Below are the code and all the weights of a small trained network. Each question names an input and a target symbol and asks about switching units off, where a switched-off unit gives its printed mean instead of its output.

import numpy as np


def w(rows, s, z=0):
    codes = np.array(rows[::2]) - 128.0
    scale = np.full(codes.shape[1], s)
    scale[-1] = z or s
    return codes * scale


def norm(h):
    return h / np.sqrt((h * h).mean(-1, keepdims=True) + 1e-5)


def f(y):
    return np.maximum(y, 0)


def softmax(a):
    e = np.exp(a - a.max(-1, keepdims=True))
    return e / e.sum(-1, keepdims=True)


def log_softmax(a):
    a = a - a.max(-1, keepdims=True)
    return a - np.log(np.exp(a).sum(-1, keepdims=True))


def net(x, mask):
    ids = ['βγεθπτφψω'.index(c) for c in x.split()]
    T = len(ids)
    res = E[ids] + P[:T]
    r = norm(res)
    for j in range(2):
        rows = slice(2 * j, 2 * j + 2)
        q, k, v = (r @ M[0][rows].T for M in (Q, K, V))
        z = softmax(np.where(np.tri(T) > 0, q @ k.T / 2**0.5, -1e9)) @ v
        o = O[0][rows]
        res = res + np.where(mask[j], z, o[:, -1]) @ o[:, :-1]
    y = f(norm(res) @ A[0][:, :-1].T + A[0][:, -1])
    res = res + np.where(mask[2:6], y, B[0][:, -1]) @ B[0][:, :-1]
    return log_softmax(norm(res)[-1] @ U[:, :-1].T + U[:, -1])


Q, K, V, O, A, B = {}, {}, {}, {}, {}, {}
E = w([
[194,136,142,226,82,68,139,75,121],'β',
[192,150,144,94,130,137,171,138,93],'γ',
[75,151,130,117,105,107,56,86,166],'ε',
[223,106,45,96,105,182,66,143,193],'θ',
[151,137,16,185,11,139,162,134,12],'π',
[88,57,158,133,109,219,253,135,194],'τ',
[124,131,118,188,184,131,82,153,95],'φ',
[120,114,133,185,193,160,73,125,76],'ψ',
[205,49,166,151,183,106,163,165,140],'ω',
],0.022)
P = w([
[89,157,179,146,66,225,89,255,70],'0',
[148,20,144,151,48,102,109,60,77],'1',
[167,60,119,150,76,77,148,54,103],'2',
[166,96,95,139,101,100,152,73,121],'3',
[161,107,68,146,127,80,180,63,126],'4',
[187,126,70,150,150,72,194,88,148],'5',
[176,125,48,145,157,60,177,87,170],'6',
[178,125,42,153,165,39,197,75,170],'7',
],0.0097)
Q[0] = w([
[2,182,187,132,191,99,50,138,140],'H1',
[119,160,82,133,218,175,74,181,45],'H1',
[163,73,140,148,243,126,146,197,80],'H2',
[42,144,86,196,179,149,91,155,8],'H2',
],0.063)
K[0] = w([
[19,54,153,135,83,183,68,100,93],'H1',
[127,159,181,163,81,231,115,254,104],'H1',
[131,99,229,110,176,146,47,231,144],'H2',
[35,191,87,127,130,235,102,191,66],'H2',
],0.062)
V[0] = w([
[176,145,90,129,105,43,170,178,144],'H1',
[116,116,138,118,58,176,157,96,111],'H1',
[108,62,33,94,171,110,133,170,129],'H2',
[139,135,127,153,253,137,131,90,134],'H2',
],0.028)
O[0] = w([
[149,82,51,86,254,85,181,49,77,244],'H1',
[175,66,213,88,137,152,100,173,118,201],'H1',
[123,83,147,38,61,196,89,191,41,81],'H2',
[123,87,175,146,196,220,108,204,150,2],'H2',
],0.0095,0.01)
A[0] = w([
[179,122,109,72,123,135,52,115,213,78],'N1',
[33,162,159,60,103,97,112,82,192,2],'N2',
[126,160,168,27,155,105,143,104,152,88],'N3',
[98,99,182,88,92,195,255,131,249,92],'N4',
],0.056,0.0093)
B[0] = w([
[116,173,52,77,186,95,129,148,170,238],'N1',
[85,62,108,84,143,210,126,4,190,238],'N2',
[114,188,137,99,184,186,163,99,119,236],'N3',
[1,82,113,89,208,86,253,114,65,250],'N4',
],0.036,0.011)
U = w([
[217,1,155,104,159,177,127,202,128,172],'β',
[153,113,211,187,186,11,107,68,165,118],'γ',
[121,60,144,83,87,182,111,47,208,141],'ε',
[161,114,105,77,40,130,125,100,38,150],'θ',
[161,223,231,79,156,187,155,72,92,120],'π',
[149,156,93,38,140,81,114,182,183,138],'τ',
[123,152,112,209,94,200,136,159,138,191],'φ',
[16,105,184,107,137,71,208,156,108,113],'ψ',
[30,153,33,177,219,160,30,54,33,2],'ω',
],0.0074,0.0087)

Each question gives the input, a string of symbols that net reads in full, and the target symbol t.
The units are the heads (2 rows each of Q, K, V and O) and the neurons (one row each of A and B). Each row of codes is followed by its name. A weight is (code - 128) times the scale printed after its matrix; where a second scale follows, it is the last column's (O, A, B and U).
mask holds one flag per unit, heads first, then neurons. A switched-off unit (its flag False) gives its mean, the last column of its rows in O or B, instead of its output. The means were averaged over made-up inputs and are rounded, as every weight is.
A unit's drop is (log p(t) with every unit on - log p(t) with that unit switched off) / (log p(t) with every unit on - log p(t) with every unit switched off).
The circuit of an input: a set's keep is (log p(t) with only the set's units on - log p(t) with every unit switched off) / (log p(t) with every unit on - log p(t) with every unit switched off). Starting from all 6 units, units are removed one at a time, each time the one whose removal leaves the highest keep (on an exact tie, the one counted first), for as long as the keep stays at least 0.8.
circuit, biggest first: the units of the circuit, biggest drop first
unit that matters most: the unit with the biggest drop
k most important neurons: the k neurons with the biggest drops, biggest first
which heads matter: for each layer, one digit per head in row order, 1 if its drop is at least 0.15 and else 0, layers parted by /
drop when u is switched off: that unit's drop, to one decimal
input β τ ψ, target β: which heads matter : 01
input γ γ ω γ φ φ φ φ, target γ: which heads matter : 00
input ψ ε ε φ γ ψ, target ψ: unit that matters most : H1
input θ φ ψ, target θ: which heads matter : 01
input ψ φ φ γ γ γ ω φ, target ψ: circuit, biggest first : H1; H2; N4
input γ θ φ ψ ω β, target γ: circuit, biggest first : N4; N2; N3; N1
input τ φ π π ω ε γ, target π: which heads matter : 10
input ψ β γ ε φ ε φ ψ, target ψ: which heads matter : 11
input θ γ φ θ, target τ: which heads matter : 00
input ω ψ ε, target ε: which heads matter : 00
input ε ψ ψ β θ ψ, target ε: circuit, biggest first : H2; H1; N2
input φ τ π θ ψ, target φ: which heads matter : 11
input β π ε ω ω φ, target β: circuit, biggest first : H2; N4; N3
input θ γ θ ω γ θ τ ψ, target θ: which heads matter : 11
input θ ψ β φ γ γ, target π: which heads matter : 00
input ε γ τ τ τ φ, target ε: unit that matters most : H2
input π γ γ γ ε, target ε: which heads matter : 10
input θ ψ γ φ τ φ ψ ω, target β: which heads matter : 11
input ε τ ω, target β: 2 most important neurons : N4; N2
input π ε φ φ, target π: drop when H2 is switched off : 0.2
input β φ ε θ π φ, target β: drop when N2 is switched off : 0.2
input π φ φ φ γ ω θ, target τ: drop when N1 is switched off : 0.8
